Here is a tiny trained network, its code and every weight. The questions are about switching its units off for an input and a class, where a switched-off unit gives its printed mean instead of its output.

import numpy as np


def w(rows, s, z=0):
    codes = np.array(rows[::2]) - 128.0
    scale = np.full(codes.shape[1], s)
    scale[-1] = z or s
    return codes * scale


def f(y):
    return np.maximum(y, 0)


def log_softmax(a):
    a = a - a.max(-1, keepdims=True)
    return a - np.log(np.exp(a).sum(-1, keepdims=True))


def net(x, mask):
    res = np.array(x, float).reshape(1, 4) / 4 @ E
    y = f(res @ A[0][:, :-1].T + A[0][:, -1])
    res = res + np.where(mask, y, B[0][:, -1]) @ B[0][:, :-1]
    return log_softmax(res[-1] @ U[:, :-1].T + U[:, -1])


A, B = {}, {}
E = w([
[92,2,80,138,52,95,81,140,105,135,115],'x0',
[182,83,240,115,127,111,69,63,217,164,140],'x1',
[104,126,90,77,131,38,152,171,243,161,65],'x2',
[170,75,71,79,182,79,127,96,127,38,168],'x3',
],0.0096)
A[0] = w([
[150,59,92,89,217,105,135,97,148,23,157,98],'neuron 1',
[93,167,100,140,75,100,133,165,189,186,58,96],'neuron 2',
[91,19,120,150,94,145,120,153,54,148,123,54],'neuron 3',
[35,154,102,167,132,211,157,190,108,160,73,146],'neuron 4',
[167,114,87,69,144,70,139,168,169,92,88,102],'neuron 5',
[142,146,139,234,71,209,114,137,113,124,151,111],'neuron 6',
[174,194,144,140,211,146,168,158,162,123,160,57],'neuron 7',
[208,150,145,191,96,175,54,52,70,143,181,56],'neuron 8',
[145,175,186,105,205,103,196,168,116,103,150,79],'neuron 9',
[91,52,117,206,64,114,34,183,153,129,45,86],'neuron 10',
[63,186,168,221,74,180,122,192,137,251,77,151],'neuron 11',
[156,106,122,167,129,130,124,87,85,37,178,90],'neuron 12',
[143,131,117,106,208,72,133,138,158,32,207,93],'neuron 13',
[117,113,44,80,170,156,170,147,107,60,146,110],'neuron 14',
[110,167,88,129,142,163,147,157,71,101,82,52],'neuron 15',
[109,121,42,146,157,160,196,213,112,144,163,32],'neuron 16',
[161,200,145,114,168,131,155,79,134,77,85,40],'neuron 17',
[125,52,58,133,74,73,44,146,91,99,158,184],'neuron 18',
[128,145,98,96,149,67,164,210,190,147,40,5],'neuron 19',
[150,201,163,155,164,115,146,180,123,110,158,61],'neuron 20',
[108,148,119,189,155,211,50,36,75,104,157,65],'neuron 21',
[71,162,70,97,198,75,100,142,251,161,75,72],'neuron 22',
[188,95,168,116,94,160,55,22,213,177,151,171],'neuron 23',
[142,119,51,154,165,96,141,146,138,60,178,83],'neuron 24',
[171,126,147,44,127,60,152,119,153,159,71,82],'neuron 25',
[121,184,20,140,107,123,211,179,60,135,126,64],'neuron 26',
[192,135,228,115,152,83,98,57,149,146,125,125],'neuron 27',
[191,125,148,181,138,184,154,129,90,88,180,88],'neuron 28',
[151,254,155,113,173,173,145,120,163,111,115,191],'neuron 29',
],0.008,0.0032)
B[0] = w([
[31,117,177,207,178,197,222,178,205,122,207,217],'neuron 1',
[75,145,105,95,122,203,178,36,150,138,131,194],'neuron 2',
[58,153,153,92,102,138,77,72,115,86,63,182],'neuron 3',
[170,63,108,147,208,87,130,178,181,108,162,209],'neuron 4',
[89,156,117,63,129,183,150,88,128,146,136,187],'neuron 5',
[109,160,88,95,133,210,180,72,134,143,155,199],'neuron 6',
[96,119,130,123,83,133,84,109,96,20,78,194],'neuron 7',
[125,177,60,81,142,183,116,103,172,137,153,219],'neuron 8',
[81,116,171,149,81,113,103,113,57,56,64,188],'neuron 9',
[46,84,113,131,112,99,103,137,105,66,50,197],'neuron 10',
[90,115,212,213,203,145,213,181,191,97,210,244],'neuron 11',
[78,132,88,76,162,173,163,48,152,168,196,194],'neuron 12',
[52,77,217,139,155,159,174,150,143,107,129,202],'neuron 13',
[139,68,103,146,190,96,81,179,170,128,189,198],'neuron 14',
[159,109,78,117,187,82,73,144,144,150,138,182],'neuron 15',
[165,147,93,119,147,69,66,135,165,119,82,189],'neuron 16',
[72,122,147,167,74,99,63,119,66,68,45,179],'neuron 17',
[55,112,178,166,59,138,79,117,32,65,72,210],'neuron 18',
[112,242,77,67,119,174,142,100,109,156,130,196],'neuron 19',
[84,172,105,131,119,108,113,92,101,95,67,176],'neuron 20',
[146,167,66,79,116,192,159,82,133,161,116,213],'neuron 21',
[160,164,66,77,107,162,198,43,132,174,102,208],'neuron 22',
[209,86,100,134,169,56,54,173,176,98,140,234],'neuron 23',
[98,129,131,136,184,150,135,212,183,156,167,182],'neuron 24',
[151,160,108,66,147,161,136,91,136,164,127,176],'neuron 25',
[255,117,82,127,180,62,66,163,166,107,107,220],'neuron 26',
[167,85,73,110,157,53,78,206,202,127,123,217],'neuron 27',
[136,168,67,73,143,169,125,63,115,147,113,199],'neuron 28',
[65,34,189,181,45,93,89,116,28,74,69,230],'neuron 29',
],0.0072,0.012)
U = w([
[19,110,172,145,68,100,49,75,29,59,15,38],'0',
[139,235,46,36,161,217,168,2,134,196,149,18],'1',
[44,132,232,199,226,163,199,191,191,140,219,182],'2',
[244,103,78,94,212,34,26,183,171,134,129,2],'3',
[104,95,149,136,165,111,149,122,111,121,136,225],'4',
],0.0074,0.0036)

Each question gives the input, the list of numbers given to net, and the class t.
The units are the neurons (one row each of A and B). Each row of codes is followed by its name. A weight is (code - 128) times the scale printed after its matrix; where a second scale follows, it is the last column's (A, B and U).
mask holds one flag per neuron, in row order. A switched-off neuron (its flag False) gives its mean, the last column of its row in B, instead of its output. The means were averaged over made-up inputs and are rounded, as every weight is.
A unit's drop is (log p(t) with every unit on - log p(t) with that unit switched off) / (log p(t) with every unit on - log p(t) with every unit switched off).
The circuit of an input: a set's keep is (log p(t) with only the set's units on - log p(t) with every unit switched off) / (log p(t) with every unit on - log p(t) with every unit switched off). Starting from the 12 units with the biggest drops (on a tie, the unit counted first), units are removed one at a time, each time the one whose removal leaves the highest keep (on an exact tie, the one counted first), for as long as the keep stays at least 0.8.
units of the circuit, in order: the units of the circuit, biggest drop first
unit that matters most: the unit with the biggest drop
k most important neurons: the k neurons with the biggest drops, biggest first
drop of u: that unit's drop, to one decimal
input [6,-7,-4,0], class 3: unit that matters most : neuron 26
input [7,0,4,-8], class 2: 2 most important neurons : neuron 11; neuron 29
input [-7,3,-8,-7], class 1: 3 most important neurons : neuron 8; neuron 6; neuron 21
input [-4,1,5,-5], class 1: 3 most important neurons : neuron 22; neuron 19; neuron 1
input [-4,-6,-2,6], class 2: 3 most important neurons : neuron 1; neuron 13; neuron 23
input [-6,-7,3,5], class 3: 3 most important neurons : neuron 26; neuron 14; neuron 18
input [-3,7,0,-4], class 3: 2 most important neurons : neuron 23; neuron 27
input [2,-1,-4,-5], class 2: 3 most important neurons : neuron 11; neuron 22; neuron 19
input [-4,8,8,-7], class 1: 3 most important neurons : neuron 22; neuron 2; neuron 19
input [0,-5,-5,3], class 1: 3 most important neurons : neuron 23; neuron 12; neuron 27
input [-6,6,3,0], class 0: 2 most important neurons : neuron 29; neuron 26
input [-8,0,8,6], class 0: 3 most important neurons : neuron 29; neuron 9; neuron 17
input [-7,8,1,-6], class 3: 2 most important neurons : neuron 27; neuron 23
input [2,4,-4,7], class 2: units of the circuit, in order : neuron 1
input [6,-1,-3,-7], class 2: 2 most important neurons : neuron 11; neuron 29
input [-6,5,-6,-5], class 0: drop of neuron 12 : 0.1
input [6,-8,3,-3], class 3: drop of neuron 4 : 0.3
input [4,-5,6,5], class 1: drop of neuron 22 : 0.5
